In the rows, zero is written as 128.
Here are made-up nodes, facts about them, and rows of numbers that follow some of those facts. Name the node behind each unnamed row.

How the nodes are related:
Q_233 mitropar [Q_611]
Q_293 mitropar [Q_757,Q_722,Q_284]
Q_551 mitropar [Q_378,Q_598,Q_805,Q_97]
Q_683 mitropar [Q_80]
Q_84 mitropar [Q_378]
Q_322 mitropar [Q_61,Q_435]
Q_687 mitropar [Q_75]
Q_433 mitropar [Q_411]
Q_406 mitropar [Q_80]
Q_230 mitropar [Q_615,Q_598]
Q_875 mitropar [Q_164]
Q_338 mitropar [Q_588,Q_615,Q_551,Q_419,Q_293]
Q_397 mitropar [Q_849]
Q_612 mitropar [Q_417,Q_419]
Q_662 mitropar [Q_668]
Q_579 mitropar [Q_411]
Q_598 mitropar [Q_97]
Q_560 mitropar [Q_419]
Q_281 mitropar [Q_219]
Q_202 mitropar [Q_270,Q_682]
Q_849 mitropar [Q_80]
Q_224 mitropar [Q_821,Q_417,Q_419,Q_84]
Q_588 mitropar [Q_80]
Q_936 mitropar [Q_411,Q_97]
Q_474 mitropar [Q_757]
Q_443 mitropar [Q_849,Q_210]
Q_369 mitropar [Q_378]
Q_356 mitropar [Q_668]
Q_611 mitropar [Q_757,Q_668]
Q_721 mitropar [Q_419]
Q_210 mitropar [Q_378]
Q_497 mitropar [Q_270,Q_732,Q_793]
Q_793 mitropar [Q_611,Q_80]
Q_618 mitropar [Q_523,Q_936,Q_769]
Q_525 mitropar [Q_523,Q_849]
Q_591 mitropar [Q_936]
Q_790 mitropar [Q_80]
Q_339 mitropar [Q_56,Q_378,Q_364]
Q_769 mitropar [Q_588,Q_419,Q_80]
Q_97 mitropar [Q_62,Q_378,Q_682,Q_419]
Q_906 mitropar [Q_263]
Q_832 mitropar [Q_618,Q_80]
Q_615 mitropar [Q_80]
Q_883 mitropar [Q_668]
Q_360 mitropar [Q_682]
Q_270 mitropar [Q_80]
Q_435 mitropar [Q_378]
Q_284 mitropar [Q_611,Q_80]
Q_852 mitropar [Q_757,Q_419]
Q_411 mitropar [Q_588,Q_378,Q_80]
Q_115 mitropar [Q_433]
Q_582 mitropar [Q_56,Q_682]
Q_219 mitropar [Q_417,Q_80]
Q_523 mitropar [Q_682,Q_411]
Q_61 mitropar [Q_419]
Q_923 mitropar [Q_585,Q_61,Q_612]
Q_47 mitropar [Q_433,Q_419]
Q_805 mitropar [Q_417,Q_80]
Q_378 mitropar [Q_419]
Q_75 mitropar [Q_560,Q_263,Q_356]
Q_659 mitropar [Q_417]
Q_957 mitropar [Q_588]
Q_998 mitropar [Q_849,Q_682]
Q_537 mitropar [Q_419]
Q_754 mitropar [Q_591,Q_411,Q_112]
Q_586 mitropar [Q_62]
Q_709 mitropar [Q_47,Q_419]
Q_221 mitropar [Q_849]
Q_780 mitropar [Q_80]
Q_263 mitropar [Q_588,Q_80]
Q_626 mitropar [Q_378]
Q_682 mitropar [Q_419,Q_80]
Q_16 mitropar [Q_793]
Q_668 mitropar [Q_417]
Q_571 drabror: Q_588,Q_97
Q_230 drabror: Q_433
Q_662 drabror: Q_69,Q_9,Q_224,Q_598,Q_210,Q_990
Q_212 drabror: Q_441,Q_263
Q_579 drabror: Q_683,Q_263,Q_687
Q_560 drabror: Q_591,Q_805
Q_226 drabror: Q_517,Q_998,Q_115
Q_202 drabror: Q_69,Q_514,Q_338,Q_793
Q_369 drabror: Q_148,Q_626,Q_598
Q_721 drabror: Q_391
Q_211 drabror: Q_924,Q_715,Q_883,Q_433,Q_612
Q_968 drabror: Q_966,Q_998
Q_832 drabror: Q_443
Q_976 drabror: Q_514,Q_849,Q_417,Q_411
Q_270 drabror: Q_773,Q_611,Q_924,Q_101,Q_417
Q_435 drabror: Q_474,Q_397,Q_769,Q_293
Q_582 drabror: Q_615,Q_338
Q_219 drabror: Q_517,Q_441,Q_793
Q_61 drabror: Q_998,Q_281,Q_112,Q_221
Q_47 drabror: Q_998,Q_417,Q_115,Q_537,Q_917
Q_200 drabror: Q_924,Q_591,Q_790,Q_97,Q_525
Q_75 drabror: Q_924
Q_957 drabror: Q_473,Q_715,Q_875,Q_281,Q_112,Q_391,Q_80
Q_585 drabror: Q_56,Q_769,Q_356,Q_990
Q_780 drabror: Q_998
Q_668 drabror: Q_517,Q_493,Q_356,Q_921,Q_80
Q_430 drabror: Q_164,Q_715,Q_233,Q_101,Q_551,Q_397,Q_128

Some nodes and their rows:
[131  76  72 157  89  92 134 165  94  93 131 114 138 157  85 155 110  94
 148  91 123 133 122 140 177 120 183 167  84  97 140 144  84 173 123  90
 132 136 176]: Q_433
[118  82  91 170 135 124 153 134 136 101 144 120 130 166 133 143 129 121
 110 102 170 141 139 132 147 145 151 167 130 115 167 118 105 192 110 126
 108 168 134]: Q_683
[152  79 113 161  89 152 110 164  85  76 125 129 132 173 113 131  68 113
 124 115 103 124 154 100 180 165 143 158 143 112 125 148 136 132 118  75
  87 147 170]: Q_200
[154  73  88 134  90  95 149 112 102  54 117  89 131 142 116 149  73  88
 128 116 127 105 110 151 172 135 144 161 133 118  76 124  96 174 122  57
 121 161 210]: Q_585
[157  71 123 146  81 135 121 163  95  75 118 127 140 178 107 138  62 112
 106 122 117 117 149 119 163 177 136 172 148 107 130 143 121 127 118  80
  97 146 176]: Q_211
[128  79  79 177  75 100 149 201 117  93 130 107 148 165  94 160 114  87
 140  90 134 134 138 123 176 132 159 155  69  95 161 119  94 171 130 121
 112 152 197]: Q_112
[151 116 119 163 144 140 157 132 130 107 132 147 146 163 150 148 128 137
 120 108 170 121 125 132 135 145 117 170 128 127 136 101 104 186 102  92
 106 156 145]: Q_202
[161 106  75 131 119 111 124 111 119  73 139 142 152 156 117 154 101  88
 146  94 164 149 119 157 175 134 159 154 108 121 133 153  84 165  95  81
 122 152 152]: Q_709
[155  79 118 155  92 159 107 165  91  72 135 128 156 187 113 142  56  83
 105 124 156 122 162 134 163 166 137 159 151 104 162 136 110 131  92  89
  84 143 175]: Q_875
[144 102  96 135 138 124  90  83 112  81 128 106 133 143 109 168  75  97
 138 127 143 143 140 107 160 133 140 164 139  88 131 111  53 159  86 128
 106 134 139]: Q_474
[160  83 108 149 102 145 131 156  97  83 145 107 143 189 120 133  50  75
 109 114 142 124 150 104 156 146 122 156 145  99 135 120 112 150 106  80
  95 142 187]: Q_9
[155 101  94 176 130 160 144 168 135  92 141 134 143 189 138 143 124  97
 118 121 182 116 110 179 147 128 123 153  98 120 158  90 111 197  87 107
 122 136 137]: Q_998
[134 106 102 178 118 126 138 130 145  79 138 112 132 175 140 155 115 131
 109 100 160 138 137 142 153 154 143 169 115 125 150 109  96 201 115 118
 117 157 145]: Q_780
[129  95  86 151 114 126 147 167 133  94 141 141 139 171 130 133 125 104
 139  83 157 144 130 135 164 145 150 162 100 123 166 121 101 179 115 109
 131 159 152]: Q_618
[158  94  75 130  98 103 126 101 124  69 128 132 151 163 123 163 110  83
 145 103 159 120 115 161 182 128 145 156 107 129 124 131  85 159 102  97
 135 154 159]: Q_721
[120  85 101 160  78 112 140 142 148  92 123 130 147 172 131 157 125 128
 128  90 149 134 140 135 178 170 168 182 104 121 167 128  98 144 122 123
 138 162 153]: Q_957
[122  71  92 166  77  70 139  75 134  67 127  45 127 158 120 162  74 116
  91 124 120 105 153 126 169 155 150 167 157 116 100 117 109 177 145 135
 105 171 166]: Q_668

Which node is each row?
No name comes twice in this set of rows, the named rows included.
[144  87  97 128 102 107 125  61 137  80 137 100 143 192 159 126  73 111
  97 101 135 137 137 124 153 155 133 165 177 115 131 111 105 170 131  96
 103 187 156]	Q_662
[142  94  96 170 126 152 133 172 114 108 146 157 115 176 149 130 120 125
 123 109 155 108 114 162 146 137 138 153  97 117 160 115 129 187  93  69
 126 155 135]	Q_525
[139  83  81 146 101 108 155 134 119  95 143 111 142 174  96 155 109  66
 137  88 136 117 145  94 174 111 105 143  99 102 132  88 113 173 130 110
 112 160 172]	Q_598
[130  75  91 176 116 104 158 174 116  93 138 110 106 149 110 156 115 106
 132 107 127  96 116 128 159 129 119 153 104 119 116 104 114 207 117 115
 118 149 173]	Q_682
[145  83  78 142 103  97 125  92 122  57 138 104 145 184 131 142 100  96
 102 125 145 132 128 159 167 141 142 153 147 131 128 129 116 185 117 110
 121 171 140]	Q_659
[111  78 108 152 134 139 147 182 108  86 139 129 124 179 135 121 128 117
 115 132 159 126 107 168 135 144 110 169 122 105 159 107 112 193  92  86
 124 140 152]	Q_397
[154 118  81 141 138 125 111  87 129 104 157 149 167 183 128 154 119 102
 136  90 183 156 139 125 163 118 136 161 112 113 159 114  85 161 112 115
 113 158 118]	Q_338
[140  92  88 169 109 103 119 116 110  79 140  94 123 140  85 172  77 105
 142 113 118 138 153  92 157 136 139 151 123 102 112 110  79 180 114 147
 102 140 163]	Q_722
[143  89  95 143 114 128 163 157 111  96 144 128 130 174 117 134 109  71
 128 114 153  92 119 138 148 109  94 152 106 114 124  93 126 193 109  78
 124 158 178]	Q_210
[133  80  87 174 109  82 120 119 103  64 131  71 107 117  72 194  63 104
 136 116  95 124 154  84 158 135 139 154 131  94  89 102  75 196 116 147
 104 142 177]	Q_757
[143  53  58 179  88  50 152 119  99  66 124  15 119 175  87 165  91 112
  87 125  95 110 130 154 148 123 151 144 124 103  77 107 125 222 142 118
 109 148 178]	Q_417

Now the same nodes, written a new way:
Known rows:
[128 116 123 138 138 136 116 143 128 136 115 120 122 125 134 125 114 120
 125 139 125 127 115 121 124 132 132 121 119 119 120 120 134 117]: Q_832
[126 121 119 138 127 129 110 116 124 162 181 122 138 131 126 152 119 139
 124 138 136 144 128 123 125 191 111 139 138 132 122 121 125 143]: Q_219
[125 146 125 124 124 118 130 127 131 118 118 120 128 134 126 130 115 128
 127 116 128 105 119 127 107 125 112 157 145 128 142 131 124 145]: Q_517
[126 121 123 125 127 169 114 120 126 117 118 125 131 121 132 124 117 129
 122 122 124 150 116 137 133 124 133 123 118 125 121 138 124 118]: Q_551
[128 143 159 128 127 118 131 118 124 137 132 140 121 128 125 128 117 118
 138 125 129 103 113 133 113 129 178 130 120 121 118 123 122 125]: Q_430
[125 129 128 126 125 122 114 129 125 174 132 120 135 121 126 127 114 118
 143 145 124 134 134 129 106 122 150 119 131 130 159 133 125 139]: Q_805
[124 144 125 123 128 120 118 123 125 121 140 154 119 123 125 124 115 115
 126 132 126 105 148 124 126 123 181 117 120 165 133 122 125 117]: Q_233
[128 122 124 131 129 131 113 152 130 135 120 122 125 123 129 126 124 118
 124 135 122 124 113 121 119 120 121 119 122 120 120 126 134 120]: Q_906
[126 125 124 128 126 118 117 117 131 121 119 124 136 130 126 135 115 146
 128 119 128 121 118 123 110 135 116 132 135 122 168 129 125 142]: Q_115
[132 121 131 123 126 127 120 135 128 119 117 124 131 121 129 119 132 129
 131 124 126 156 118 128 130 118 114 119 119 120 119 144 128 121]: Q_433
[127 118 128 126 132 131 112 123 124 123 128 122 122 132 125 124 149 130
 125 119 127 140 122 131 113 124 120 119 138 122 119 131 133 129]: Q_821
[126 118 126 123 131 144 113 118 125 120 117 124 121 131 134 127 118 133
 125 119 127 148 114 135 128 120 117 119 132 119 124 129 128 118]: Q_84
[128 123 122 139 128 148 157 120 125 125 156 121 119 134 135 152 117 141
 125 143 132 165 136 119 177 125 115 121 126 122 122 123 125 119]: Q_369
[133 130 123 132 127 123 175 115 132 127 166 122 130 125 128 144 119 136
 125 120 129 132 175 119 166 123 110 179 132 125 119 127 126 142]: Q_514
[122 132 124 127 124 124 119 114 125 130 121 122 120 132 130 127 119 127
 122 142 125 123 118 132 108 123 140 120 135 121 121 119 126 119]: Q_709
[127 122 127 139 124 120 112 117 126 128 163 126 120 118 132 152 120 131
 124 154 140 130 117 125 146 206 125 157 122 134 123 123 123 120]: Q_957
[125 137 145 123 128 119 131 129 130 120 126 127 122 125 127 127 119 120
 131 118 129 108 116 132 107 117 129 147 138 134 128 129 124 131]: Q_391

Which node is each row?
No name comes twice in this set of rows, the named rows included.
[123 116 144 126 138 121 140 158 124 121 126 120 161 122 125 124 248 128
 167 119 130 135 123 122 112 138 116 145 133 141 118 151 137 155]	Q_80

The same nodes again, as new rows of numbers:
Some rows with their names:
[ 81 129 131 128 108 181 167 149 123 146 137 175 188 166 156]: Q_97
[116  96 120 136 115 145 140 134 146 113 122 179 161 128 132]: Q_598
[115 118 138 132 159 165 154 125 113 121 111 143 149 110 176]: Q_551
[ 49 148 134 134 130 176 125 179 125 122 152 171 176 168 123]: Q_591
[ 80 155 129 104 105  83 122 115 105 107 104  81  93 147 129]: Q_875
[ 89 137 127 125  82  60 131 111 160 110 105 128 109 121  93]: Q_69
[168 108 164 157  73  64 147 130 156 130 149 123 110 113 158]: Q_202
[ 85 148 122 118 108 101 116 119 133 120  95 104 105 138 110]: Q_128
[152 130 147 123 145 133 131 155 134 151 121 102 136  81 115]: Q_16
[ 81 179 115 111 164 110 105 130 187 170 100 133 110 215 190]: Q_924
[163  70 108 127 129 119  25 129  83 160 149 187 158 162  12]: Q_80
[119 105 129 127 114 147  93 161 123 148 148 153 162 163  55]: Q_588
[141 113 148 125 137 141 118 149 127 132 130 104 118 132 106]: Q_906
[106 137 146 136 169 196 118 117 123 106 133 129 117 129 108]: Q_115
[ 89 162 124 117 118 116 109 113 136 115 119 108 121 131  80]: Q_966
[107 107 143 126 151 172 183 124 110 119 130 127 104 121 162]: Q_709
[123 114 138 124 151 170 179 105 113 128 133 144 110 131 130]: Q_537

Name these rows:
No name comes twice in this set of rows, the named rows included.
[153 112 124 119 115 101 173 135  67 121 180 163 112 120 210]	Q_721
[126 108 132 120 151 141 205 118 117 115 124 103 113 146 171]	Q_923
[ 77 113 143 142 143 167 108 134 113 114 133 165 138 131 130]	Q_936
[148 115 127 121 122 117  87 140 133 154 122 124 139 123  80]	Q_732
[ 88 183 107 114  58  83 134 153 150 132 145 114 132 175 128]	Q_571
[142 116 133 130 150 133 144 168 119 134 138 106 181 153 109]	Q_805
[153 113 149 131  88 138 140 130 129 116 109 111 159 123 176]	Q_443
[137 151 105 121 127  80  86 115 147 103 117 127  88 141 166]	Q_430
[151  97  93 132 186 113 157 151 140 115 119  96 148  83  87]	Q_356
[ 79 153 120 106 101  41 105 128  46 112 125 126 124 118 153]	Q_391
[ 96 116 117 132 123 150 111 110 106 137 123 201 149 146 101]	Q_62
[109 110 155 134 146 173 121 146 111 109 130 132 125 121 145]	Q_618
[165  89  84 121 106 133 153 132 157  94 153 165  92 154 107]	Q_585
[139 128 113 129  99 136 188 160 128 146 179 155 135 181 140]	Q_560

